Moves between nodes:
at | ni ba vu zi zo po
Z327 | Z554 Z831 Z281 Z907 Z794 Z132
Z763 | Z99 Z206 Z747 Z625 Z692 Z35
Z244 | Z388 Z794 Z290 Z984 Z305 Z593
Z523 | Z834 Z555 Z35 Z349 Z747 Z738
Z951 | Z643 Z288 Z834 Z205 Z99 Z54
Z721 | Z32 Z995 Z403 Z884 Z539 Z929
Z884 | Z695 Z175 Z721 Z929 Z704 Z854
Z698 | Z694 Z361 Z132 Z645 Z281 Z478
Z32 | Z523 Z625 Z175 Z695 Z735 Z692
Z817 | Z734 Z396 Z239 Z527 Z769 Z101
Z508 | Z904 Z97 Z339 Z861 Z361 Z187
Z399 | Z396 Z561 Z688 Z239 Z904 Z817
Z692 | Z738 Z523 Z695 Z96 Z995 Z443
Z290 | Z787 Z62 Z751 Z244 Z653 Z984
Z298 | Z995 Z735 Z704 Z403 Z428 Z721
Z187 | Z769 Z904 Z861 Z418 Z694 Z733
Z753 | Z403 Z704 Z319 Z421 Z95 Z746
Z787 | Z393 Z645 Z794 Z388 Z967 Z281
Z496 | Z101 Z817 Z97 Z904 Z733 Z321
Z315 | Z443 Z692 Z854 Z735 Z721 Z401
Z499 | Z319 Z673 Z41 Z14 Z338 Z15
Z381 | Z593 Z244 Z623 Z494 Z639 Z653
Z132 | Z613 Z554 Z907 Z698 Z388 Z645
Z388 | Z831 Z478 Z787 Z281 Z808 Z327
Z96 | Z748 Z349 Z692 Z443 Z175 Z747
Z823 | Z653 Z381 Z874 Z712 Z205 Z288
Z769 | Z561 Z320 Z321 Z688 Z97 Z399
Z593 | Z327 Z388 Z984 Z263 Z751 Z967
Z97 | Z527 Z239 Z475 Z496 Z418 Z904
Z338 | Z879 Z620 Z91 Z741 Z793 Z83
Z50 | Z62 Z967 Z305 Z751 Z381 Z290
Z907 | Z361 Z269 Z327 Z132 Z787 Z698
Z101 | Z672 Z734 Z527 Z320 Z399 Z391
Z62 | Z645 Z132 Z808 Z794 Z593 Z787
Z494 | Z263 Z984 Z381 Z653 Z643 Z305
Z905 | Z15 Z499 Z793 Z353 Z672 Z91
Z554 | Z733 Z187 Z269 Z361 Z478 Z613
Z734 | Z338 Z353 Z992 Z117 Z561 Z672
Z645 | Z339 Z613 Z698 Z478 Z327 Z393
Z620 | Z746 Z753 Z15 Z599 Z41 Z879
Z14 | Z753 Z178 Z499 Z15 Z741 Z620
Z733 | Z399 Z769 Z418 Z828 Z508 Z475
Z672 | Z83 Z338 Z117 Z286 Z396 Z799
Z305 | Z808 Z263 Z653 Z50 Z623 Z751
Z561 | Z793 Z286 Z391 Z820 Z527 Z396
Z401 | Z763 Z443 Z735 Z995 Z929 Z175
Z269 | Z418 Z861 Z831 Z554 Z645 Z361
Z332 | Z929 Z721 Z746 Z428 Z319 Z49
Z613 | Z475 Z733 Z361 Z694 Z831 Z339
Z879 | Z428 Z746 Z599 Z95 Z14 Z673
Z421 | Z721 Z298 Z753 Z746 Z673 Z332
Z995 | Z625 Z747 Z401 Z175 Z854 Z32
Z175 | Z35 Z763 Z995 Z32 Z315 Z695
Z320 | Z286 Z117 Z101 Z391 Z239 Z561
Z746 | Z884 Z403 Z421 Z332 Z178 Z428
Z748 | Z54 Z951 Z738 Z206 Z35 Z609
Z281 | Z269 Z393 Z388 Z327 Z62 Z907
Z49 | Z315 Z929 Z428 Z539 Z421 Z704
Z599 | Z332 Z421 Z620 Z879 Z499 Z95
Z478 | Z508 Z694 Z645 Z393 Z907 Z831
Z99 | Z823 Z602 Z609 Z555 Z738 Z162
Z35 | Z162 Z99 Z625 Z523 Z443 Z349
Z793 | Z14 Z41 Z799 Z905 Z117 Z353
Z904 | Z320 Z527 Z496 Z321 Z828 Z769
Z861 | Z321 Z496 Z508 Z187 Z613 Z418
Z967 | Z132 Z327 Z263 Z808 Z244 Z62
Z799 | Z499 Z83 Z286 Z793 Z734 Z905
Z828 | Z239 Z688 Z733 Z475 Z861 Z97
Z992 | Z91 Z905 Z396 Z734 Z391 Z117
Z643 | Z290 Z50 Z639 Z544 Z823 Z623
Z54 | Z623 Z643 Z205 Z602 Z162 Z874
Z874 | Z494 Z623 Z602 Z823 Z951 Z712
Z239 | Z992 Z820 Z399 Z817 Z321 Z527
Z361 | Z828 Z418 Z554 Z613 Z393 Z694
Z41 | Z178 Z95 Z83 Z499 Z91 Z14
Z319 | Z298 Z539 Z178 Z753 Z879 Z421
Z735 | Z747 Z96 Z315 Z401 Z884 Z995
Z393 | Z861 Z339 Z478 Z831 Z132 Z269
Z339 | Z496 Z475 Z694 Z508 Z554 Z861
Z695 | Z349 Z35 Z32 Z692 Z401 Z96
Z91 | Z599 Z15 Z353 Z338 Z799 Z741
Z794 | Z478 Z698 Z62 Z787 Z263 Z388
Z751 | Z794 Z808 Z50 Z290 Z494 Z244
Z353 | Z620 Z14 Z905 Z91 Z286 Z338
Z475 | Z817 Z399 Z828 Z97 Z187 Z496
Z854 | Z96 Z695 Z929 Z315 Z403 Z735
Z741 | Z95 Z599 Z338 Z83 Z905 Z41
Z704 | Z401 Z315 Z539 Z298 Z332 Z403
Z396 | Z353 Z793 Z820 Z992 Z320 Z734
Z178 | Z704 Z49 Z673 Z319 Z599 Z753
Z609 | Z874 Z54 Z206 Z99 Z349 Z555
Z623 | Z984 Z290 Z544 Z381 Z288 Z494
Z15 | Z421 Z319 Z14 Z620 Z83 Z599
Z391 | Z799 Z672 Z320 Z561 Z817 Z820
Z688 | Z820 Z391 Z769 Z399 Z496 Z239
Z403 | Z175 Z401 Z298 Z721 Z49 Z884
Z206 | Z602 Z205 Z748 Z609 Z523 Z99
Z263 | Z907 Z281 Z593 Z967 Z290 Z808
Z673 | Z539 Z428 Z95 Z178 Z620 Z319
Z625 | Z555 Z609 Z763 Z35 Z96 Z523
Z984 | Z281 Z787 Z244 Z593 Z50 Z263
Z205 | Z544 Z639 Z951 Z54 Z555 Z602
Z834 | Z639 Z712 Z162 Z951 Z609 Z205
Z820 | Z905 Z799 Z561 Z396 Z101 Z992
Z555 | Z712 Z874 Z99 Z162 Z748 Z834
Z694 | Z97 Z828 Z613 Z339 Z269 Z508
Z162 | Z288 Z823 Z555 Z834 Z206 Z951
Z602 | Z381 Z544 Z54 Z874 Z834 Z823
Z321 | Z391 Z101 Z904 Z769 Z475 Z688
Z117 | Z741 Z91 Z734 Z672 Z820 Z286
Z428 | Z854 Z884 Z332 Z49 Z753 Z539
Z418 | Z688 Z321 Z187 Z733 Z339 Z828
Z747 | Z609 Z748 Z443 Z763 Z695 Z625
Z929 | Z692 Z32 Z884 Z854 Z298 Z315
Z639 | Z751 Z305 Z288 Z643 Z874 Z544
Z527 | Z117 Z992 Z817 Z101 Z688 Z320
Z831 | Z187 Z508 Z393 Z269 Z698 Z554
Z808 | Z698 Z907 Z967 Z62 Z984 Z794
Z712 | Z305 Z494 Z823 Z288 Z54 Z639
Z653 | Z967 Z593 Z494 Z305 Z544 Z50
Z95 | Z49 Z332 Z879 Z673 Z15 Z178
Z288 | Z50 Z653 Z712 Z639 Z602 Z643
Z349 | Z951 Z162 Z523 Z738 Z763 Z748
Z738 | Z205 Z834 Z349 Z748 Z625 Z206
Z443 | Z206 Z738 Z96 Z747 Z32 Z763
Z539 | Z735 Z854 Z49 Z704 Z746 Z298
Z544 | Z244 Z751 Z643 Z623 Z712 Z381
Z83 | Z673 Z879 Z741 Z41 Z353 Z499
Z286 | Z41 Z741 Z672 Z799 Z992 Z793

In the rows, 152 means zero.

The rows follow the links: the fewer symbols apart two nodes are, the more alike their rows tend to be.

Each row is also shifted at random along 5 hidden directions that mean nothing.

Some nodes, each with a row of numbers:
Z523
(54, 141, 137, 161, 152, 155, 164, 160, 167, 165, 162, 161, 161, 176, 155, 154, 157, 168, 174, 176, 167, 161, 161, 163, 122, 167, 142, 186, 148, 146, 166, 150, 160, 156, 189, 148, 136, 155, 141, 152, 133, 183, 104, 140, 149, 162, 151, 181, 150, 174)
Z643
(108, 131, 152, 151, 177, 132, 138, 180, 138, 147, 172, 152, 165, 168, 150, 137, 118, 165, 126, 154, 165, 151, 147, 142, 138, 118, 146, 175, 162, 149, 159, 137, 160, 137, 167, 152, 133, 140, 158, 186, 162, 159, 183, 154, 118, 172, 152, 161, 139, 189)
Z951
(87, 116, 127, 159, 157, 138, 112, 159, 154, 156, 161, 175, 154, 164, 121, 140, 131, 161, 184, 143, 152, 143, 187, 205, 139, 168, 142, 186, 136, 120, 142, 179, 149, 128, 170, 165, 112, 149, 142, 166, 132, 151, 100, 142, 141, 162, 149, 169, 174, 185)
Z393
(243, 128, 156, 167, 149, 140, 168, 154, 187, 167, 159, 145, 128, 137, 139, 122, 164, 139, 205, 183, 151, 172, 165, 176, 180, 197, 180, 135, 139, 167, 190, 187, 175, 157, 121, 160, 157, 123, 118, 175, 115, 137, 82, 182, 154, 164, 144, 202, 147, 127)
Z753
(73, 159, 144, 146, 139, 183, 160, 134, 196, 170, 155, 145, 160, 152, 149, 196, 157, 121, 102, 145, 142, 165, 160, 149, 143, 127, 140, 158, 132, 125, 105, 130, 110, 130, 155, 134, 157, 158, 171, 122, 183, 162, 125, 128, 179, 114, 165, 134, 152, 144)
Z995
(169, 164, 143, 144, 149, 157, 164, 146, 99, 136, 171, 159, 167, 170, 181, 185, 177, 167, 234, 161, 164, 93, 170, 190, 127, 186, 112, 182, 170, 137, 161, 136, 196, 137, 193, 135, 130, 200, 158, 129, 104, 178, 198, 146, 135, 156, 120, 146, 177, 167)
Z361
(155, 144, 172, 159, 154, 161, 191, 166, 189, 163, 171, 114, 144, 154, 152, 129, 167, 138, 161, 195, 157, 167, 116, 133, 163, 147, 186, 137, 157, 191, 206, 154, 181, 155, 127, 138, 177, 112, 108, 180, 139, 169, 131, 194, 155, 172, 133, 196, 109, 122)
Z561
(139, 181, 182, 145, 149, 171, 177, 136, 146, 141, 141, 130, 154, 140, 165, 158, 167, 145, 129, 148, 150, 156, 117, 113, 165, 140, 168, 123, 159, 182, 161, 150, 151, 169, 133, 144, 189, 147, 143, 141, 170, 150, 171, 159, 173, 137, 150, 138, 137, 121)
Z281
(195, 133, 151, 165, 159, 121, 133, 162, 153, 149, 130, 171, 131, 138, 130, 107, 125, 159, 146, 150, 149, 185, 163, 135, 178, 159, 176, 139, 150, 163, 159, 178, 144, 169, 133, 178, 158, 127, 158, 179, 154, 123, 132, 157, 144, 169, 173, 168, 153, 159)
Z339
(219, 162, 153, 142, 153, 140, 121, 177, 110, 127, 140, 138, 145, 146, 146, 120, 141, 164, 125, 136, 138, 120, 105, 127, 159, 111, 169, 124, 181, 174, 163, 143, 156, 158, 129, 154, 160, 141, 150, 165, 169, 149, 272, 178, 137, 187, 140, 117, 126, 143)
Z602
(144, 130, 137, 157, 165, 140, 154, 179, 162, 161, 181, 152, 159, 173, 154, 147, 140, 156, 155, 172, 164, 149, 159, 161, 133, 139, 139, 181, 155, 141, 163, 131, 165, 133, 173, 145, 127, 148, 155, 174, 140, 171, 161, 155, 122, 170, 147, 174, 142, 179)
Z907
(68, 128, 151, 154, 152, 132, 97, 162, 112, 119, 128, 165, 143, 146, 107, 103, 116, 162, 163, 132, 138, 134, 146, 153, 165, 141, 177, 153, 166, 157, 149, 193, 157, 139, 135, 170, 155, 126, 143, 174, 151, 137, 179, 165, 149, 179, 150, 149, 152, 164)
Z854
(126, 160, 138, 143, 151, 151, 128, 139, 125, 145, 141, 181, 162, 154, 156, 176, 141, 162, 139, 118, 151, 142, 180, 165, 139, 153, 122, 168, 147, 119, 106, 146, 127, 147, 179, 161, 133, 186, 188, 126, 168, 143, 161, 115, 152, 131, 167, 117, 187, 177)
Z478
(131, 137, 162, 162, 158, 139, 142, 163, 168, 152, 138, 150, 139, 146, 129, 104, 140, 161, 142, 157, 151, 184, 131, 137, 165, 152, 191, 135, 147, 179, 182, 186, 152, 176, 129, 172, 165, 112, 118, 180, 155, 141, 108, 171, 157, 174, 157, 179, 131, 145)
Z475
(183, 157, 164, 143, 148, 153, 150, 160, 159, 142, 151, 125, 146, 137, 147, 153, 139, 116, 91, 150, 136, 150, 128, 109, 177, 94, 167, 127, 165, 161, 136, 123, 137, 127, 115, 137, 178, 131, 177, 162, 188, 144, 234, 171, 151, 147, 157, 130, 122, 130)
Z421
(201, 171, 148, 149, 149, 169, 160, 133, 182, 183, 146, 161, 155, 150, 168, 179, 174, 160, 129, 130, 154, 178, 159, 176, 140, 175, 141, 140, 123, 137, 133, 157, 120, 185, 159, 161, 138, 172, 140, 125, 168, 140, 79, 125, 168, 125, 165, 135, 172, 145)
Z96
(127, 153, 126, 150, 149, 145, 139, 152, 115, 141, 149, 177, 158, 167, 160, 165, 152, 170, 188, 149, 158, 121, 175, 172, 129, 167, 120, 181, 163, 129, 137, 140, 159, 144, 191, 151, 129, 186, 178, 133, 131, 167, 188, 131, 141, 159, 146, 140, 174, 180)
Z117
(191, 181, 165, 151, 142, 162, 155, 128, 156, 154, 117, 157, 140, 130, 153, 149, 167, 159, 132, 125, 142, 178, 142, 136, 168, 170, 170, 115, 141, 168, 145, 174, 127, 194, 133, 170, 178, 156, 145, 127, 174, 126, 118, 142, 184, 134, 169, 130, 161, 122)
Z672
(168, 169, 156, 148, 129, 171, 157, 122, 149, 144, 132, 149, 143, 133, 149, 167, 173, 132, 176, 144, 134, 140, 157, 155, 172, 171, 156, 130, 149, 152, 135, 165, 148, 149, 132, 149, 174, 161, 156, 122, 146, 141, 150, 153, 182, 129, 150, 137, 165, 118)
Z315
(103, 141, 144, 155, 146, 164, 169, 122, 170, 164, 168, 165, 159, 153, 158, 193, 162, 131, 195, 161, 158, 153, 206, 191, 149, 191, 125, 181, 130, 118, 130, 159, 153, 123, 173, 143, 137, 174, 164, 132, 127, 153, 73, 129, 163, 114, 154, 170, 186, 160)
Z735
(168, 183, 147, 144, 161, 153, 171, 156, 123, 152, 152, 160, 167, 169, 192, 172, 162, 183, 139, 147, 170, 144, 143, 134, 122, 148, 122, 162, 166, 153, 152, 117, 152, 181, 193, 147, 141, 189, 176, 133, 159, 167, 197, 127, 136, 153, 156, 129, 158, 175)
Z269
(155, 145, 162, 158, 156, 146, 151, 168, 164, 150, 146, 136, 142, 148, 135, 114, 148, 155, 146, 164, 149, 165, 121, 136, 163, 143, 186, 134, 156, 180, 182, 168, 161, 165, 128, 159, 168, 117, 122, 177, 154, 152, 149, 178, 153, 179, 147, 171, 124, 139)
Z494
(103, 135, 166, 154, 185, 128, 125, 178, 122, 140, 158, 161, 165, 163, 146, 118, 113, 188, 126, 136, 169, 160, 136, 140, 139, 131, 158, 165, 158, 163, 172, 165, 160, 166, 164, 169, 137, 135, 139, 191, 167, 144, 154, 150, 121, 175, 156, 157, 145, 191)
Z694
(131, 153, 173, 151, 163, 150, 121, 167, 136, 141, 134, 143, 152, 149, 130, 98, 143, 188, 133, 124, 149, 157, 96, 146, 150, 145, 194, 126, 154, 189, 190, 196, 156, 195, 128, 176, 162, 120, 90, 175, 169, 142, 139, 172, 157, 183, 142, 146, 133, 141)
Z695
(188, 172, 149, 155, 166, 146, 157, 151, 118, 159, 144, 178, 162, 169, 179, 147, 173, 215, 196, 138, 175, 152, 151, 181, 116, 207, 134, 161, 149, 159, 182, 172, 167, 213, 196, 173, 125, 188, 123, 139, 127, 156, 105, 129, 141, 166, 147, 152, 181, 176)
Z751
(120, 113, 157, 161, 168, 122, 128, 157, 148, 143, 159, 169, 148, 144, 127, 132, 112, 143, 159, 150, 154, 166, 189, 161, 170, 156, 157, 171, 144, 137, 145, 175, 158, 123, 143, 167, 141, 132, 164, 187, 146, 126, 115, 152, 135, 151, 163, 176, 166, 178)
Z418
(167, 143, 166, 148, 150, 154, 132, 151, 149, 143, 151, 137, 146, 137, 130, 135, 146, 140, 150, 137, 139, 139, 134, 159, 172, 144, 177, 130, 150, 163, 160, 176, 157, 141, 116, 155, 163, 129, 125, 165, 157, 135, 158, 176, 158, 157, 138, 146, 142, 130)
Z162
(192, 129, 119, 163, 156, 136, 170, 172, 201, 182, 168, 162, 146, 165, 156, 158, 145, 139, 138, 188, 160, 185, 185, 153, 144, 146, 134, 176, 142, 131, 144, 119, 139, 141, 170, 147, 129, 149, 184, 165, 146, 164, 129, 144, 131, 159, 172, 182, 147, 178)
Z388
(80, 123, 161, 170, 159, 138, 172, 162, 198, 161, 151, 146, 138, 144, 132, 123, 126, 128, 121, 187, 155, 207, 159, 106, 177, 131, 184, 154, 149, 168, 163, 156, 146, 141, 131, 154, 176, 105, 162, 187, 162, 147, 104, 163, 155, 153, 177, 201, 124, 153)
Z527
(119, 169, 198, 147, 156, 176, 178, 131, 141, 139, 157, 122, 161, 142, 160, 152, 175, 151, 173, 148, 158, 142, 114, 146, 162, 167, 175, 129, 154, 186, 191, 179, 182, 165, 130, 144, 182, 141, 99, 153, 147, 151, 123, 173, 172, 141, 126, 159, 141, 116)
Z49
(175, 171, 163, 149, 158, 174, 174, 134, 160, 175, 161, 152, 168, 160, 180, 179, 183, 175, 166, 140, 167, 162, 149, 187, 128, 191, 139, 151, 128, 149, 167, 166, 153, 190, 173, 156, 137, 178, 113, 131, 146, 154, 71, 133, 160, 132, 142, 151, 173, 148)
Z508
(90, 129, 159, 155, 145, 155, 139, 153, 192, 152, 150, 135, 142, 135, 115, 137, 129, 112, 107, 156, 134, 173, 146, 132, 180, 112, 183, 140, 144, 155, 135, 159, 130, 120, 110, 149, 174, 107, 152, 172, 180, 142, 143, 170, 168, 145, 161, 160, 127, 133)
Z544
(197, 141, 154, 155, 181, 122, 149, 184, 151, 158, 162, 159, 156, 164, 164, 129, 120, 175, 105, 154, 171, 179, 145, 128, 144, 124, 150, 160, 157, 157, 164, 130, 147, 168, 164, 164, 135, 144, 165, 189, 173, 147, 172, 149, 114, 171, 168, 159, 139, 187)
Z132
(161, 145, 151, 155, 155, 131, 130, 176, 116, 125, 139, 151, 141, 152, 137, 109, 132, 163, 152, 156, 146, 138, 127, 124, 160, 126, 170, 144, 180, 174, 169, 152, 167, 152, 140, 157, 161, 134, 157, 174, 152, 153, 234, 175, 136, 188, 146, 148, 129, 156)
Z14
(79, 169, 139, 145, 128, 180, 135, 132, 162, 153, 131, 153, 155, 150, 138, 172, 166, 144, 133, 129, 132, 142, 144, 160, 144, 146, 152, 144, 142, 139, 118, 158, 119, 151, 151, 149, 159, 159, 150, 114, 169, 159, 148, 136, 187, 134, 153, 119, 156, 135)
Z428
(91, 165, 151, 141, 147, 178, 151, 136, 151, 156, 159, 150, 170, 160, 159, 191, 163, 147, 143, 135, 151, 132, 154, 173, 132, 147, 129, 164, 141, 131, 126, 143, 140, 140, 169, 141, 140, 174, 152, 126, 162, 163, 144, 133, 164, 126, 144, 127, 165, 152)
Z305
(147, 120, 162, 163, 173, 128, 164, 165, 173, 160, 172, 154, 151, 153, 148, 139, 121, 139, 139, 173, 166, 187, 177, 139, 166, 145, 157, 170, 144, 149, 161, 151, 159, 135, 149, 156, 147, 129, 165, 193, 153, 140, 110, 154, 128, 151, 165, 191, 147, 175)
Z555
(162, 130, 119, 161, 153, 139, 156, 172, 182, 174, 165, 167, 147, 168, 151, 154, 144, 149, 150, 177, 158, 167, 181, 163, 139, 150, 135, 180, 144, 131, 143, 129, 143, 138, 175, 150, 127, 153, 177, 159, 143, 168, 139, 143, 133, 163, 165, 177, 151, 179)
Z62
(195, 145, 168, 165, 177, 120, 147, 171, 141, 150, 135, 165, 142, 147, 150, 99, 129, 188, 136, 147, 164, 191, 139, 122, 162, 158, 178, 138, 155, 184, 189, 176, 158, 200, 146, 182, 157, 128, 137, 188, 159, 129, 126, 159, 134, 178, 169, 173, 144, 167)
Z175
(151, 174, 150, 158, 166, 150, 182, 157, 165, 173, 141, 168, 160, 167, 185, 159, 156, 184, 106, 153, 174, 199, 151, 119, 127, 154, 139, 158, 144, 159, 154, 130, 128, 204, 189, 162, 148, 169, 169, 142, 174, 157, 116, 117, 147, 144, 180, 152, 155, 175)
Z99
(201, 134, 126, 163, 160, 139, 155, 166, 171, 176, 163, 172, 149, 168, 155, 145, 160, 173, 189, 171, 164, 165, 178, 190, 134, 187, 138, 173, 140, 138, 168, 157, 159, 166, 180, 163, 118, 160, 141, 159, 121, 160, 97, 145, 133, 170, 153, 180, 167, 174)
Z884
(163, 165, 156, 146, 158, 164, 157, 132, 127, 156, 162, 166, 169, 161, 173, 179, 172, 175, 199, 136, 165, 130, 167, 196, 130, 199, 125, 166, 143, 138, 158, 164, 167, 167, 181, 154, 128, 190, 131, 130, 128, 156, 111, 133, 150, 137, 136, 144, 186, 161)
Z828
(141, 155, 195, 152, 162, 173, 184, 150, 170, 154, 174, 111, 158, 148, 156, 136, 174, 153, 165, 166, 164, 154, 100, 151, 157, 161, 186, 130, 148, 195, 215, 176, 189, 170, 125, 144, 174, 119, 76, 175, 146, 160, 103, 190, 160, 161, 120, 182, 120, 116)

From each start, follow one symbol. Which node do you reach?
Answers are names.
new walk
(177, 191, 166, 149, 142, 166, 162, 135, 146, 149, 119, 148, 146, 139, 165, 148, 176, 172, 131, 132, 147, 167, 119, 124, 153, 160, 169, 115, 151, 178, 159, 162, 136, 205, 142, 163, 179, 160, 137, 126, 172, 144, 149, 146, 178, 146, 160, 127, 150, 125)
ba -> Z741
new walk
(114, 114, 162, 163, 156, 132, 130, 146, 132, 134, 155, 164, 142, 140, 119, 117, 137, 151, 236, 159, 152, 138, 181, 191, 174, 199, 170, 166, 148, 154, 179, 211, 192, 130, 135, 168, 146, 130, 119, 183, 106, 135, 90, 173, 148, 164, 133, 192, 169, 156)
po -> Z388
new walk
(120, 158, 134, 152, 116, 173, 147, 119, 181, 157, 130, 157, 135, 131, 132, 178, 165, 112, 146, 144, 123, 155, 180, 157, 172, 156, 152, 141, 137, 129, 101, 157, 115, 128, 131, 147, 172, 156, 178, 111, 162, 143, 133, 139, 195, 117, 167, 134, 164, 122)
po -> Z741
new walk
(216, 198, 163, 145, 159, 177, 163, 147, 139, 169, 144, 148, 167, 167, 186, 155, 197, 213, 155, 122, 167, 150, 98, 175, 111, 190, 154, 128, 142, 177, 192, 169, 155, 239, 174, 168, 141, 180, 82, 126, 155, 161, 111, 142, 161, 162, 133, 127, 157, 140)
zi -> Z178
new walk
(151, 124, 144, 155, 171, 130, 134, 174, 147, 153, 171, 161, 157, 163, 144, 141, 121, 158, 144, 154, 162, 153, 166, 163, 146, 138, 142, 175, 154, 138, 151, 145, 157, 135, 163, 156, 127, 145, 161, 181, 152, 149, 158, 153, 120, 166, 155, 164, 153, 186)
vu -> Z288
new walk
(95, 180, 157, 152, 139, 178, 144, 131, 162, 160, 114, 156, 152, 146, 145, 144, 172, 178, 123, 119, 145, 177, 120, 146, 141, 165, 175, 125, 134, 168, 149, 186, 117, 210, 147, 172, 169, 150, 115, 122, 177, 145, 90, 133, 194, 142, 162, 130, 156, 129)
ni -> Z879
new walk
(141, 140, 127, 155, 166, 131, 117, 181, 142, 159, 145, 178, 158, 172, 144, 128, 130, 193, 123, 137, 159, 164, 149, 159, 124, 140, 146, 169, 149, 141, 150, 152, 134, 177, 180, 172, 117, 152, 154, 166, 165, 154, 155, 134, 128, 179, 164, 145, 155, 194)
zi -> Z951
new walk
(121, 134, 118, 157, 149, 143, 155, 173, 174, 167, 166, 161, 150, 172, 151, 161, 140, 142, 147, 182, 154, 156, 176, 152, 134, 136, 130, 185, 156, 129, 137, 117, 145, 126, 177, 140, 132, 153, 188, 154, 144, 177, 170, 144, 136, 162, 162, 168, 145, 180)
vu -> Z206
new walk
(170, 132, 147, 159, 151, 127, 105, 159, 133, 138, 128, 169, 133, 138, 114, 103, 129, 165, 168, 133, 140, 154, 155, 163, 173, 165, 179, 139, 151, 159, 156, 198, 152, 160, 125, 181, 151, 128, 136, 172, 147, 125, 142, 163, 152, 176, 155, 154, 158, 151)
vu -> Z698
new walk
(236, 143, 115, 161, 151, 130, 155, 168, 173, 176, 151, 179, 142, 163, 160, 154, 152, 161, 154, 170, 158, 175, 187, 163, 139, 168, 130, 169, 145, 130, 141, 130, 137, 163, 179, 162, 123, 168, 186, 149, 139, 156, 142, 134, 132, 164, 174, 164, 163, 178)
ni -> Z54
new walk
(97, 168, 177, 142, 138, 172, 134, 122, 102, 118, 135, 144, 156, 135, 140, 154, 165, 153, 200, 121, 138, 105, 138, 173, 163, 174, 164, 135, 158, 160, 154, 195, 174, 145, 132, 152, 170, 159, 118, 132, 139, 140, 158, 161, 179, 141, 124, 129, 168, 123)
vu -> Z561
new walk
(179, 174, 171, 142, 142, 162, 159, 135, 134, 134, 139, 137, 148, 132, 158, 163, 158, 132, 138, 141, 141, 140, 138, 123, 175, 139, 158, 124, 164, 164, 139, 144, 150, 146, 127, 143, 182, 155, 167, 137, 167, 141, 205, 159, 167, 135, 151, 125, 148, 123)
po -> Z820
new walk
(160, 151, 147, 149, 145, 170, 177, 126, 169, 168, 174, 156, 161, 152, 168, 203, 173, 132, 187, 161, 156, 145, 194, 191, 148, 186, 121, 172, 131, 122, 133, 144, 155, 127, 169, 137, 137, 180, 163, 129, 131, 156, 98, 133, 159, 114, 148, 158, 179, 151)
po -> Z884
new walk
(182, 145, 123, 159, 159, 133, 131, 169, 152, 169, 144, 184, 149, 169, 151, 134, 146, 191, 157, 146, 162, 170, 167, 173, 126, 171, 140, 169, 144, 139, 153, 158, 140, 183, 183, 175, 118, 163, 154, 154, 144, 153, 122, 132, 135, 173, 166, 157, 167, 184)
zi -> Z609
new walk
(149, 133, 136, 155, 165, 140, 152, 179, 155, 161, 177, 153, 160, 174, 155, 147, 141, 163, 157, 172, 165, 145, 153, 165, 129, 141, 139, 180, 156, 143, 167, 132, 166, 141, 178, 145, 125, 149, 151, 174, 140, 173, 168, 155, 121, 175, 145, 171, 140, 181)
po -> Z874
new walk
(141, 116, 154, 157, 166, 135, 167, 168, 167, 156, 187, 146, 155, 158, 151, 154, 129, 126, 162, 185, 164, 156, 181, 153, 162, 139, 142, 184, 155, 139, 157, 132, 176, 104, 154, 136, 140, 138, 172, 189, 136, 156, 150, 165, 124, 152, 150, 191, 142, 173)
ni -> Z593
new walk
(112, 148, 129, 159, 156, 149, 179, 173, 169, 164, 167, 152, 157, 179, 169, 157, 158, 163, 152, 191, 169, 157, 152, 140, 121, 143, 136, 181, 162, 150, 167, 118, 159, 155, 190, 140, 141, 157, 163, 155, 140, 191, 163, 145, 137, 171, 154, 175, 136, 176)
ni -> Z205
new walk
(167, 195, 160, 141, 160, 177, 193, 159, 175, 174, 155, 134, 171, 172, 198, 179, 174, 175, 70, 149, 168, 179, 103, 108, 116, 116, 141, 140, 150, 170, 159, 104, 123, 204, 176, 141, 160, 168, 151, 133, 196, 175, 169, 131, 153, 143, 163, 127, 127, 150)
ni -> Z884
new walk
(88, 171, 167, 142, 156, 185, 192, 141, 143, 156, 183, 130, 181, 175, 186, 193, 184, 158, 180, 165, 172, 125, 136, 169, 119, 164, 128, 173, 154, 154, 173, 133, 183, 149, 184, 125, 147, 178, 126, 135, 134, 187, 141, 149, 153, 137, 122, 157, 151, 149)
zo -> Z428
